Below is a small trained network, with its code and all its weights. Each question gives an input and a class and asks what happens when units are switched off, that is, made to give their printed mean instead of their output.

import numpy as np


def w(rows, s, z=0):
    codes = np.array(rows[::2]) - 128.0
    scale = np.full(codes.shape[1], s)
    scale[-1] = z or s
    return codes * scale


def norm(h):
    return h / np.sqrt((h * h).mean(-1, keepdims=True) + 1e-5)


def f(y):
    return y / 2 * (1 + np.tanh(0.7978845608 * (y + 0.044715 * y**3)))


def log_softmax(a):
    a = a - a.max(-1, keepdims=True)
    return a - np.log(np.exp(a).sum(-1, keepdims=True))


def net(x, mask):
    res = np.array(x, float).reshape(1, 7) / 4 @ E
    u = 0
    for l in range(2):
        y = f(norm(res) @ A[l][:, :-1].T + A[l][:, -1])
        res = res + np.where(mask[u : u + 11], y, B[l][:, -1]) @ B[l][:, :-1]
        u += 11
    return log_softmax(norm(res)[-1] @ U[:, :-1].T + U[:, -1])


A, B = {}, {}
E = w([
[174,147,230,28],'x0',
[128,132,124,130],'x1',
[125,126,121,125],'x2',
[137,178,124,151],'x3',
[1,216,20,67],'x4',
[35,169,210,193],'x5',
[124,113,132,123],'x6',
],0.0063)
A[0] = w([
[121,58,51,169,86],'0.n0',
[205,236,150,88,91],'0.n1',
[138,149,212,44,88],'0.n2',
[159,161,181,36,87],'0.n3',
[224,79,180,152,132],'0.n4',
[2,112,132,79,144],'0.n5',
[177,118,71,204,109],'0.n6',
[153,133,118,107,4],'0.n7',
[228,132,41,68,116],'0.n8',
[145,169,62,222,121],'0.n9',
[146,141,223,6,87],'0.n10',
],0.0093,0.0034)
B[0] = w([
[183,145,49,213,189],'0.n0',
[167,59,37,179,170],'0.n1',
[108,80,67,188,196],'0.n2',
[115,98,39,201,193],'0.n3',
[158,158,252,171,254],'0.n4',
[133,152,171,138,242],'0.n5',
[140,111,176,159,192],'0.n6',
[170,144,101,146,103],'0.n7',
[166,196,87,72,237],'0.n8',
[123,22,126,147,204],'0.n9',
[70,116,58,254,235],'0.n10',
],0.0079,0.0043)
A[1] = w([
[96,181,161,228,156],'1.n0',
[160,138,175,168,174],'1.n1',
[153,79,193,137,114],'1.n2',
[90,79,84,223,135],'1.n3',
[45,92,224,106,14],'1.n4',
[69,214,8,117,173],'1.n5',
[27,156,255,192,3],'1.n6',
[99,104,179,89,30],'1.n7',
[47,122,182,188,25],'1.n8',
[102,87,167,150,92],'1.n9',
[191,99,90,67,188],'1.n10',
],0.009,0.0034)
B[1] = w([
[192,63,89,96,215],'1.n0',
[50,152,86,70,176],'1.n1',
[140,118,199,152,159],'1.n2',
[188,129,77,181,228],'1.n3',
[202,154,92,135,141],'1.n4',
[37,162,154,129,254],'1.n5',
[160,198,66,2,195],'1.n6',
[205,144,53,79,113],'1.n7',
[206,167,85,95,168],'1.n8',
[136,133,153,143,142],'1.n9',
[205,198,138,63,153],'1.n10',
],0.0084,0.0072)
U = w([
[102,104,87,190,148],'0',
[148,246,145,165,129],'1',
[36,188,255,130,253],'2',
[146,168,98,125,107],'3',
[192,209,89,82,13],'4',
[113,111,114,137,76],'5',
],0.0097,0.0044)

Each question gives the input, the list of numbers given to net, and the class t.
The units are the neurons (one row each of A and B). Each row of codes is followed by its name. A weight is (code - 128) times the scale printed after its matrix; where a second scale follows, it is the last column's (A, B and U).
mask holds one flag per neuron, layer by layer. A switched-off neuron (its flag False) gives its mean, the last column of its row in B, instead of its output. The means were averaged over made-up inputs and are rounded, as every weight is.
A unit's drop is (log p(t) with every unit on - log p(t) with that unit switched off) / (log p(t) with every unit on - log p(t) with every unit switched off).
unit that matters most: the unit with the biggest drop
top k neurons: the k neurons with the biggest drops, biggest first
top k neurons in layer l: the k neurons of layer l with the biggest drops, biggest first
drop when u is switched off: that unit's drop, to one decimal
input [-1,-6,-8,-6,0,-4,0], class 1: unit that matters most -> 1.n0
input [5,-1,-6,5,-7,-5,5], class 2: top 2 neurons -> (0.n4 0.n0)
input [8,5,-4,6,3,-7,4], class 0: top 2 neurons in layer 0 -> (0.n10 0.n3)
input [4,-5,5,-2,-2,6,0], class 4: top 2 neurons in layer 1 -> (1.n6 1.n8)
input [-5,1,1,-8,8,-5,2], class 2: top 2 neurons in layer 1 -> (1.n5 1.n0)
input [8,7,6,1,-1,8,7], class 0: top 3 neurons -> (0.n10 0.n2 0.n3)
input [1,4,2,4,-4,-3,-2], class 2: top 2 neurons -> (0.n4 1.n3)
input [5,2,0,0,4,-5,-5], class 0: top 3 neurons -> (0.n10 0.n3 0.n1)
input [7,0,6,-6,2,-7,4], class 0: top 3 neurons in layer 0 -> (0.n10 0.n3 0.n2)
input [8,-3,6,3,2,7,1], class 0: top 2 neurons -> (0.n10 0.n2)
input [-6,-8,6,3,-7,-6,-5], class 2: drop when 0.n10 is switched off -> 0.2
input [-1,7,-3,8,-8,2,-1], class 2: drop when 1.n2 is switched off -> 0.1
input [3,-1,-5,-1,6,-4,-6], class 2: drop when 1.n3 is switched off -> 0.2
input [1,6,3,0,-6,-1,2], class 2: top neuron -> (1.n3)
input [3,-2,6,-1,8,0,0], class 2: drop when 1.n3 is switched off -> 0.1
